Below are the code and all the weights of a small trained network. Each question names an input and a target symbol and asks about switching units off, where a switched-off unit gives its printed mean instead of its output.

import numpy as np


def w(rows, s, z=0):
    codes = np.array(rows[::2]) - 128.0
    scale = np.full(codes.shape[1], s)
    scale[-1] = z or s
    return codes * scale


def f(y):
    return y / 2 * (1 + np.tanh(0.7978845608 * (y + 0.044715 * y**3)))


def softmax(a):
    e = np.exp(a - a.max(-1, keepdims=True))
    return e / e.sum(-1, keepdims=True)


def log_softmax(a):
    a = a - a.max(-1, keepdims=True)
    return a - np.log(np.exp(a).sum(-1, keepdims=True))


def net(x, mask):
    ids = ['αβγδεζηλπτ'.index(c) for c in x.split()]
    T = len(ids)
    res = E[ids] + P[:T]
    u = 0
    for l in range(3):
        r = res
        for j in range(2):
            rows = slice(2 * j, 2 * j + 2)
            q, k, v = (r @ M[l][rows].T for M in (Q, K, V))
            z = softmax(np.where(np.tri(T) > 0, q @ k.T / 2**0.5, -1e9)) @ v
            o = O[l][rows]
            res = res + np.where(mask[u + j], z, o[:, -1]) @ o[:, :-1]
        u += 2
        y = f(res @ A[l][:, :-1].T + A[l][:, -1])
        res = res + np.where(mask[u : u + 8], y, B[l][:, -1]) @ B[l][:, :-1]
        u += 8
    return log_softmax(res[-1] @ U[:, :-1].T + U[:, -1])


Q, K, V, O, A, B = {}, {}, {}, {}, {}, {}
E = w([
[169,75,9,139],'α',
[76,179,53,170],'β',
[193,74,183,209],'γ',
[97,213,148,192],'δ',
[128,122,161,123],'ε',
[53,191,172,50],'ζ',
[117,151,79,104],'η',
[139,140,116,82],'λ',
[230,68,106,93],'π',
[116,159,191,140],'τ',
],0.015)
P = w([
[170,227,130,2],'0',
[161,206,138,6],'1',
[133,178,139,35],'2',
[98,149,139,63],'3',
[80,142,135,87],'4',
[63,111,143,124],'5',
[47,90,139,148],'6',
[47,99,134,166],'7',
[47,100,130,174],'8',
],0.0041)
Q[0] = w([
[240,5,243,120],'L0H1',
[8,240,166,254],'L0H1',
[63,107,57,137],'L0H2',
[86,19,153,15],'L0H2',
],0.0073)
K[0] = w([
[200,104,167,179],'L0H1',
[8,161,145,147],'L0H1',
[144,110,128,107],'L0H2',
[115,163,105,125],'L0H2',
],0.011)
V[0] = w([
[77,3,146,141],'L0H1',
[162,179,82,115],'L0H1',
[156,126,88,197],'L0H2',
[132,153,99,147],'L0H2',
],0.0052)
O[0] = w([
[232,117,123,82,7],'L0H1',
[58,1,175,206,231],'L0H1',
[68,116,160,102,121],'L0H2',
[100,69,158,79,148],'L0H2',
],0.0059,0.0018)
A[0] = w([
[220,68,178,111,5],'L0N1',
[223,64,186,120,15],'L0N2',
[58,149,244,58,14],'L0N3',
[173,67,90,85,34],'L0N4',
[227,193,157,69,25],'L0N5',
[135,190,254,88,134],'L0N6',
[157,164,72,116,253],'L0N7',
[55,137,185,155,91],'L0N8',
],0.0089,0.0027)
B[0] = w([
[117,218,99,140,226],'L0N1',
[111,230,105,153,234],'L0N2',
[254,148,74,158,169],'L0N3',
[171,147,94,107,225],'L0N4',
[113,153,99,191,145],'L0N5',
[205,85,132,151,191],'L0N6',
[97,105,125,69,251],'L0N7',
[170,154,114,167,194],'L0N8',
],0.0098,0.0026)
Q[1] = w([
[120,162,185,247],'L1H1',
[107,254,185,184],'L1H1',
[81,139,125,116],'L1H2',
[89,210,138,138],'L1H2',
],0.0064)
K[1] = w([
[131,121,214,200],'L1H1',
[83,168,255,135],'L1H1',
[135,145,107,119],'L1H2',
[144,95,121,67],'L1H2',
],0.0094)
V[1] = w([
[158,153,132,170],'L1H1',
[154,254,87,119],'L1H1',
[129,146,42,149],'L1H2',
[157,86,109,141],'L1H2',
],0.0055)
O[1] = w([
[151,123,162,167,153],'L1H1',
[126,145,200,106,255],'L1H1',
[83,115,204,84,215],'L1H2',
[233,3,164,196,126],'L1H2',
],0.0051,0.0039)
A[1] = w([
[103,91,97,11,209],'L1N1',
[153,115,248,122,161],'L1N2',
[75,92,250,3,253],'L1N3',
[181,144,92,136,51],'L1N4',
[154,114,190,142,181],'L1N5',
[225,194,55,114,37],'L1N6',
[126,113,27,169,217],'L1N7',
[204,56,176,58,228],'L1N8',
],0.0072,0.0045)
B[1] = w([
[97,109,160,55,253],'L1N1',
[185,121,135,202,163],'L1N2',
[85,113,218,130,206],'L1N3',
[126,123,68,104,126],'L1N4',
[160,136,132,150,161],'L1N5',
[116,158,84,85,199],'L1N6',
[141,130,145,64,233],'L1N7',
[254,79,149,120,221],'L1N8',
],0.0085,0.0041)
Q[2] = w([
[123,254,62,60],'L2H1',
[86,213,187,45],'L2H1',
[110,205,65,144],'L2H2',
[136,120,66,93],'L2H2',
],0.0078)
K[2] = w([
[106,254,88,67],'L2H1',
[64,199,184,100],'L2H1',
[112,80,156,111],'L2H2',
[100,174,216,164],'L2H2',
],0.007)
V[2] = w([
[99,188,133,221],'L2H1',
[106,190,172,189],'L2H1',
[122,181,1,142],'L2H2',
[107,158,206,208],'L2H2',
],0.0057)
O[2] = w([
[179,85,141,79,3],'L2H1',
[189,40,87,96,74],'L2H1',
[116,211,3,134,114],'L2H2',
[93,176,206,225,18],'L2H2',
],0.0044,0.003)
A[2] = w([
[114,122,88,94,112],'L2N1',
[126,186,185,129,173],'L2N2',
[213,228,62,144,133],'L2N3',
[112,84,69,167,189],'L2N4',
[4,156,132,163,89],'L2N5',
[189,88,169,227,2],'L2N6',
[172,57,141,159,62],'L2N7',
[181,175,113,253,78],'L2N8',
],0.0068,0.0043)
B[2] = w([
[127,137,106,72,151],'L2N1',
[91,109,173,191,175],'L2N2',
[96,182,103,166,255],'L2N3',
[158,143,139,84,131],'L2N4',
[135,60,2,148,172],'L2N5',
[48,46,59,130,179],'L2N6',
[125,66,89,89,143],'L2N7',
[26,136,111,165,195],'L2N8',
],0.007,0.0058)
U = w([
[193,43,57,23,2],'α',
[30,95,121,81,136],'β',
[96,162,177,190,75],'γ',
[103,158,178,188,97],'δ',
[204,41,129,157,203],'ε',
[195,193,112,84,185],'ζ',
[91,117,234,74,159],'η',
[213,83,237,120,220],'λ',
[68,149,2,90,111],'π',
[222,93,44,160,84],'τ',
],0.0086,0.0037)

Each question gives the input, a string of symbols that net reads in full, and the target symbol t.
The units are the heads (2 rows each of Q, K, V and O) and the neurons (one row each of A and B). Each row of codes is followed by its name. A weight is (code - 128) times the scale printed after its matrix; where a second scale follows, it is the last column's (O, A, B and U).
mask holds one flag per unit, layer by layer, with each layer's heads first. A switched-off unit (its flag False) gives its mean, the last column of its rows in O or B, instead of its output. The means were averaged over made-up inputs and are rounded, as every weight is.
A unit's drop is (log p(t) with every unit on - log p(t) with that unit switched off) / (log p(t) with every unit on - log p(t) with every unit switched off).
The circuit of an input: a set's keep is (log p(t) with only the set's units on - log p(t) with every unit switched off) / (log p(t) with every unit on - log p(t) with every unit switched off). Starting from the 12 units with the biggest drops (on a tie, the unit counted first), units are removed one at a time, each time the one whose removal leaves the highest keep (on an exact tie, the one counted first), for as long as the keep stays at least 0.8.
circuit, biggest first: the units of the circuit, biggest drop first
most important unit: the unit with the biggest drop
k most important neurons: the k neurons with the biggest drops, biggest first
k most important neurons of layer l: the k neurons of layer l with the biggest drops, biggest first
heads that matter: for each layer, one digit per head in row order, 1 if its drop is at least 0.15 and else 0, layers parted by /
drop when u is switched off: that unit's drop, to one decimal
input π ε π η α π λ, target λ: most important unit => L1N8
input π λ β, target β: heads that matter => 00 / 00 / 01
input ε λ ε α δ π ζ, target τ: circuit, biggest first => [L0N3 L0N6]
input δ τ β π, target π: heads that matter => 10 / 00 / 00
input λ η γ, target δ: heads that matter => 00 / 00 / 00
input π α γ, target γ: 3 most important neurons => [L0N2 L0N1 L2N8]
input β γ π β π γ γ, target δ: heads that matter => 10 / 00 / 00
input α α α α π, target ζ: heads that matter => 00 / 01 / 00
input β β π, target ζ: heads that matter => 00 / 00 / 00
input ζ β η δ β π α ε α, target α: 2 most important neurons of layer 1 => [L1N7 L1N1]
input π ζ α α ε, target λ: 2 most important neurons => [L1N3 L2N5]
input β π ζ, target ζ: 4 most important neurons => [L0N3 L1N6 L2N3 L2N5]
input β η π λ δ τ β ζ, target ζ: 2 most important neurons of layer 0 => [L0N3 L0N8]
input ζ γ π η β η α λ, target η: 2 most important neurons of layer 1 => [L1N3 L1N1]
input π π β π π λ η, target η: most important unit => L1H1
input ε ε π π, target π: 4 most important neurons of layer 0 => [L0N2 L0N1 L0N5 L0N6]
input ε β ε η ε β γ λ, target η: drop when L0N3 is switched off => 0.1
input α β β α π δ τ, target τ: drop when L0N6 is switched off => 0.4
input ε π τ η η ζ, target τ: drop when L0N6 is switched off => 0.3
input δ η η δ τ α γ τ, target ε: most important neuron => [L0N6]
input α α δ η τ, target τ: 3 most important neurons of layer 0 => [L0N6 L0N3 L0N8]
